Group and class of each row:
[-14 -11  -1 -37   3  27   7  11  -8  -1  12   5 -12   7  -4  10  39  -5
 -15  -8  -7   1  18 -25 -24  -8   5  13   4 -13  -2  31  23   2 -45   4
  -2  21   2 -39 -16  10  -1  15   0  58  12 -13  -2  -2 -16  -2  20  28
   7  24]
<3>/FR
[-21  -3  -2  -1  -4   5  -8   4  -8   1   5   6  -3  -2  19   5 -13   5
  28 -44  37   7   7 -18 -17  11   5  10  -3  -4  -3   9  16   6  16   3
  -2   4   0   2 -28  21   5 -24  -2  -1  -1  13  -2  10 -22 -14  16  19
   1  13]
<0>/LT
[-20  -6  -3  -1   1  13   8   8  -2   5  18  14   0  -5  30   6  35  -4
 -25  26  13 -12  24 -22 -36   0  -3  19   4 -13  -8 -14  19   1 -54  -6
   6   0   4 -77 -18  12  -4  12 -32  75  16 -10  -2  18 -21  -6   8   6
   4  -8]
<3>/FR
[-14   4   5 -12  -6  24   8  16  -9  -2   7  -8  -9   9  -2   3  38  -6
 -22 -14   2  13  16 -26 -18 -28   8  13  -4  -4   0  56  24  10 -43   5
  -4  39   2 -18 -23   2  -6   5   2  84  18 -16  -4   9 -31  -2  16  17
   7  19]
<3>/FR
[-12 -18   0  35  -6  -7  -6  -4  10  -4 -15  23  11   2  12  -2  -7   5
  38 -30  50  -3 -12  -6 -10  13   5  -3   6  -6  -6   3  21  -2  38   6
   8  17   4 -21 -22  10   3  -5 -10 -40  -1  10   0  38  -8  -8  -4  -4
   5  17]
<0>/DQ
[-11  -6  10 -20   2  22   3   6  -6   1  16  -6 -17   4  26  -2  27  -2
   5 -24  -2  -6  22 -25 -19  -7   4  -4   7 -11  -2  17  21   2 -35   3
   2  -3   2 -16 -29  12   2 -17   2  39  15 -17  -5  -1 -15 -12  25  40
   6  10]
<3>/FR
[-20   6  14 -16  -5  21   9  13 -17   3  17  -7  -6   7   5   9  53  -6
 -38  -4  19  19  21 -25 -22 -24   6  17  -3  -9  -4  58  25  15 -55   7
  -6  38   3 -28 -23   5   0  10  -2  84   9  -8   0  14 -25  -7  12  12
   3  12]
<3>/FR
[ -1 -25   1  -1   1  13   8  -9  10  -8  10   8  -5   3  14   5  28   4
  29 -42  36  -6   5  -6 -15  16   2   1   8  -7  -3  14  13  -2   5   6
   9  -1   3 -57 -34  11   8  -1   0 -25   3   2  -4  20   1 -16  30  22
  20  13]
<0>/ZR
[-22  12  13 -84  20  38  -2  12 -31   1  30 -36 -43   3   9  10   4  -5
  12 -60 -38  20  33 -23  -4  -6  13   8   1  -1   6  59  21  11 -29   2
 -14  -2  -6  68 -28  21  -2 -37  35  53   0 -14   0 -50  -9  -8  42  80
   3  26]
<3>/CD
[  0 -23  -2 -33   1  21  -1  -5   5  -6  -3  13 -15   5   8   6  19  -4
  31 -56  17   1   3  -8 -11   7  11  -1  10 -13   0  27  12  -2  -2  11
   1  17   0 -12 -18  11  11   4  28 -25  -4   1  -5   4  -6  -8  26  19
  12  38]
<0>/ZR
[-12  -7  -4  23   3   3  -1 -15  15  -2   1  38  -4  -6  37   5  20  13
  10  -4  30 -10   8  -7 -21  12  -4   0  12 -11 -11 -11   2  -8  -6  -3
   8 -23   5 -64 -32  11   3  11 -10  16  10  -3  -7  44 -12 -17  15  24
  14 -17]
<0>/ZR
[-14   0  -1  -6  -4   8  -4   9 -13   6  12  -6  -6   2  12   0  15   0
 -14  -2  12   4   9 -17  -8  -8   3   9  -4  -6  -2  14  23  11 -16   0
  -5  12  -1   3 -14   8  -7  -8 -13  42   4   0   7   1 -14 -11   0   8
  -8  13]
<3>/Zs
[-10  -4   6  14   2   0 -10  -7   5  -2  -6   7  -3  -8  26   3 -12   4
  33 -43  25  -7   5 -14 -20  17   5   5   7  -6  -8 -15   1  -5   0   3
  -1  -3   5   3 -30  14  10 -29   7   0  11  -4  -7  12 -30 -10  20  10
   8   3]
<0>/LT
[-15 -13   0 -30  -1  20   2  19 -15   6  17  -6 -11   8   7   2  22  -6
  -4  -3  -2  -5  21 -23 -18  -3   7   8   0  -9  -2  10  32   9 -21   2
  -5  15  -2  -6 -14  11  -6   1 -10  36  10 -13  -4  -6 -11  -8  10  23
  -3  27]
<3>/Zs
[-21  -6 -10 -40  -1  18   9  29 -20   6  17  -9  -8   6  -3   4  20  -1
 -22   4  -6   0  27 -37 -25  -4   4  24 -10 -12  -1   5  30  14 -35   1
   1  28   2 -24  -7  11  -2   3 -23  65  14 -18   3 -17 -21  -1   7  11
  -1  28]
<3>/FR
[-14  -2  -9 -19  -3  11  -8  25 -20   5   4 -16   4   7  -8  -1  -2  -6
 -14  -2   1   6   8 -24 -15 -15   8   9 -12  -3   3   9  25  15 -11   6
  -7  35  -3  23  -1   2  -7  -7   1  45   6 -10   4  -9 -26  -1  -6   0
 -12  37]
<3>/Zs
[ -5 -13  -6  -9   1  15   0  -9   4   0  12  11 -11  -2  16   5  12   5
  13 -31  19  -7  10  -7 -20  11   5   5   9  -7  -5  -1   2   1 -10   2
  -1  -9   1 -19 -28  13   6   4  14  -3   3  -6   0  16 -10 -16  21  15
   8  14]
<0>/ZR
[ -6 -25   1 -16  -1  20 -11   7  -6   0   0  -5  -9   4   5   3 -14   2
  52 -69  35   0  -1 -17 -12  16   9   3   4  -9  -4  22  32   2  36  15
   4  16   1  10 -27  19   3 -26  13 -41  -1   0  -3   6 -12 -12  22  26
   6  46]
<0>/DQ
[-15 -17   1  13   0   1 -15  -7   5  -1  -7  25  -2  -4  20   3 -18   7
  56 -54  38  -5  -4 -13 -16  24   5  -2  10 -10  -4  -6  20  -4  37   3
   7  -1   7  -9 -28  20   7 -22   2 -42   6   7  -4  20 -16 -10  19  19
   9  22]
<0>/LT
[ -6  -2   3 -19   1  15 -11   0  -5   2 -14  -6  -8   0  -8   4  -9  -2
  35 -74  19   4  -2 -10  -5   7  11   6   4  -4  -2  23   7   3   0  10
  -6  25  -2  44 -22   6  11 -23  33 -11   4  -2  -5  -3 -22  -7  22   4
   2  36]
<0>/LT
[-13 -12  10 -10   3  14   3  -5  -3  -1   4   1 -13   0  28   8  -5   6
  50 -67  26   0  11 -12 -14  20   2   5   8  -8  -3  13  25  -4  20   5
   9  -4   1 -11 -45  26   8 -38   6 -15   5   0  -3   6 -12 -15  35  43
  13  16]
<0>/LT
[-22 -10   2  29  -5   2   2   9   1   5  -1  22  11  -4  39   4  35   6
 -10  27  21 -12  19 -39 -35  -3  -2  11   2 -16 -11 -14  41   0 -30  -2
  10  16   9 -69 -20  10  -6   0 -48  69  25 -12  -4  31 -31  -3  -1   6
   2  -4]
<3>/FR
[-13   8  13 -32   5  21 -24   4 -12   0  -4  -4 -19   0   2   5   4  -5
  10 -41 -15  10  15 -22  -3  -9   3   5   9  -6  -7  39  15   2 -26   4
  -9  20  -4  43 -19   7   7 -20  24  46   5 -13  -2 -15 -24  -1  19  34
   1  20]
<3>/CD
[-23  -5   4   8   2  10 -18  -2   1   4  -1  21  -7  -8  42   2 -29   7
  43 -32  23  -8   9 -22 -22  15  -3  -3   8 -11  -5 -17  20  -2  29  -2
   6 -18   1  11 -33  22   0 -19  -4 -19   8  -6  -2  20 -23 -16  14  41
   0  11]
<0>/LT
[ -6 -29  -6 -17   0  19  -3   5  -7   2  17 -18 -11   7  14   3 -13  -1
  46 -69  32  -1  -1  -8 -12  12  13  -3   2   0  -2   8  20  13  38  15
  -3  -8  -1  29 -37  22   3 -23  25 -50  -1  -5  -2   9  -4 -29  18  37
   2  45]
<0>/DQ
[-18 -16  -5  -1   3  11  -8  -6   1   1  10  24  -9  -3  26   6   1  12
  27 -37  35   0   8 -12 -24  12   6   2  12  -9  -8   6  20  -1  14   3
   4 -11   0 -23 -35  20   1  -3   3 -13   2   1   0  29 -14 -17  18  36
   8  14]
<0>/LT
[-11  -6   1 -34   4  17  10  23 -18   3  20 -24  -8   4  10   5   4   0
  -6  -7 -16  -8  27 -28 -22   4   2  14  -8  -5   0  -7  20   9 -31   1
  -1   0  -1  -4 -11  13  -2 -17 -15  48   9 -14   0 -27 -16  -4  15  26
  -2  15]
<3>/Zs
[-14  -5   3  10  -1  13   6  19  -5   4  18   4  -8  11  30   3  24   4
 -23  30 -11 -11  24 -30 -33 -15   1   6   2 -11  -4  -6  24   4 -36  -4
   6   0   4 -40 -16   8 -10   9 -28  77  24 -17   0  22 -27  -5   4  31
   1  -4]
<3>/FR
[ -4 -19   1   2   1  11   6 -11   6  -3   2   4  -8  -3  17   8  14   5
  32 -48  37  -8   7  -6 -15  18   1   4   9  -6  -6  -1  10  -6  -3   7
   5   1  10 -35 -30  18   9 -15   7 -17   8  -1  -6  16  -8 -12  27  11
   9  12]
<0>/ZR
[ -2 -21  -7 -13   0  13   1  -3   8  -3   0   9  -5   0  -5   5  -9   4
  45 -68  35  -2  -8  -5 -14  16   3  -1   9  -2  -5   6   5  -2  29  14
   3   2   1  -9 -26  16   8  -4  27 -55  -3  -2  -5  14 -14 -19  25  15
   9  37]
<0>/ZR
[ -8  -3   2  16  -5   6  -4   5  -9   8   4 -15   2   2  23  -2  24   1
 -22   8  18  -1   9 -12 -11 -11   2   8  -3  -2  -8   8  21  14 -29   1
 -10  20   0   9 -11  -1  -4 -13 -15  46   7  -3   3   9 -14  -2  -9  -8
 -17   7]
<3>/Zs
[-11  -5  11  -1   8  15  -7  -2   5  -4 -11   1 -11   1  19   6  -7   1
  48 -84  34   6   4 -17 -12  11  11   3   8  -6  -3  30  16   1   7   7
   0  17  -4  16 -39  19  11 -38  28  -6   2  -3  -7   9 -29 -13  32  26
  11  22]
<0>/LT
[  1 -28   1 -45   6  21  27   1  -6  -5  16 -20 -19  10   3   8  44   2
  24 -54  27  -5  19 -12  -6  22   2  11   6  -9   3  33  24   3 -17  11
   6   9   1 -57 -24  21   8 -18   6 -15   1   0  -5 -12  13 -12  41  24
  20  20]
<0>/ZR
[  3 -23   2  -1  -6  16  -2  -2   4  -3 -15  10  -6  10 -16   3  16   1
  32 -58  27  10 -11  -8  -4   0  13  -6   8  -9  -2  43  26  -2  17  16
   0  33  -3  -2 -18   3   3   3  27 -29   0   1  -3  20 -11  -5  14   7
  11  42]
<0>/ZR
[ -4 -17  -3 -18  -1  18   2   2  -1  -2   4   3  -6   5  -5   5   9  -1
  19 -46  22   8   1  -6 -11   7   8   2   2  -5   0  24   9   2   4  10
  -1  10  -1  -8 -22  15   4   5  27 -14   7  -1  -4  11  -7 -14  21  19
   8  34]
<0>/ZR
[-26   4   2 -19  -2  15 -18  19 -12   0  -4  19  -5   5  -4  -1   6  -5
  -5   0 -14  17  11 -28 -20 -25   7   8   0 -10  -4  36  24   9 -18   4
  -3  31  -2  17  -4   5  -5  18  -1  61   9 -11   2   3 -30   3  -1  27
   1  26]
<3>/CD
[-16  -4  -2 -25   1  18  -3  12 -12   8  16  -6  -7   2   7   3  22  -2
 -18  -4   5   2  17 -21 -19  -6   5  14  -5  -7  -4   7  16  13 -44   2
  -3  18  -1  -1 -13   7  -1   4  -5  59   8 -10   3  -6 -19  -6  14  12
  -7  21]
<3>/Zs

Group and class of each row:
[-14 -14 -22 -18  -2  14   6   5  10  -4  17  -2  -3  -1  31  17  29 -25
  12 -15  -8  -1  19  -8  -9  -1  12 -15  -7   5 -23   0   3  21  -5 -49
  11   9  -1   6 -18   7 -15   8 -25 -17  -4 -20   2   7   3 -19   4  -7
  17 -32]
(91)/Q
[  4  25 -12  11   4  -2   5   9  -3 -11   1  -1  -2 -11   4  10  21 -20
  -6  -5 -13 -13  -6   1   9   4   5 -15   1  -7 -13  -3   3   2  -4 -23
   1 -17   2  -5 -14   7   3 -23 -13  -5  -8 -22  -3   0 -25  -9  -4 -11
   5 -21]
(91)/E
[  7  -1   0  32  10   4  -3  10   0   2 -37   4 -26 -12  11   3  14 -27
   3  -4   0  -7   3 -33  -3   8  -4  -8 -10  -9 -12  -9   5   7  -9  -9
  -1 -32  -6 -15 -15  15  -4 -18 -13  -5 -13 -23 -14   8  -2  -8   1 -11
   6 -11]
(91)/B
[-11 -26   4  -6   4   1  -2  -4  -7   4   3  11  -2  10  12  -1  19 -20
  14   5  -3   8  30   8 -16   7   4   2   3  10  -1  -2   9   5  -6   7
  -5   0   4 -27   9 -19 -11  21   5  -5   0  18  -9   8  17  -8   2   3
  -7 -11]
(97)/N
[ -8 -26  -5 -35 -10  -1  11   3  -5   0  47   2  16  13  24  -9  30 -10
  18  -6 -20  -4  23  23  -9  -3  12  -8  15  13  -5  15  17  23  -3 -28
  19  21   8   7   0 -41 -12  43  -9 -11   4   4   3   5  -3  -8   2   1
  -2 -21]
(97)/N
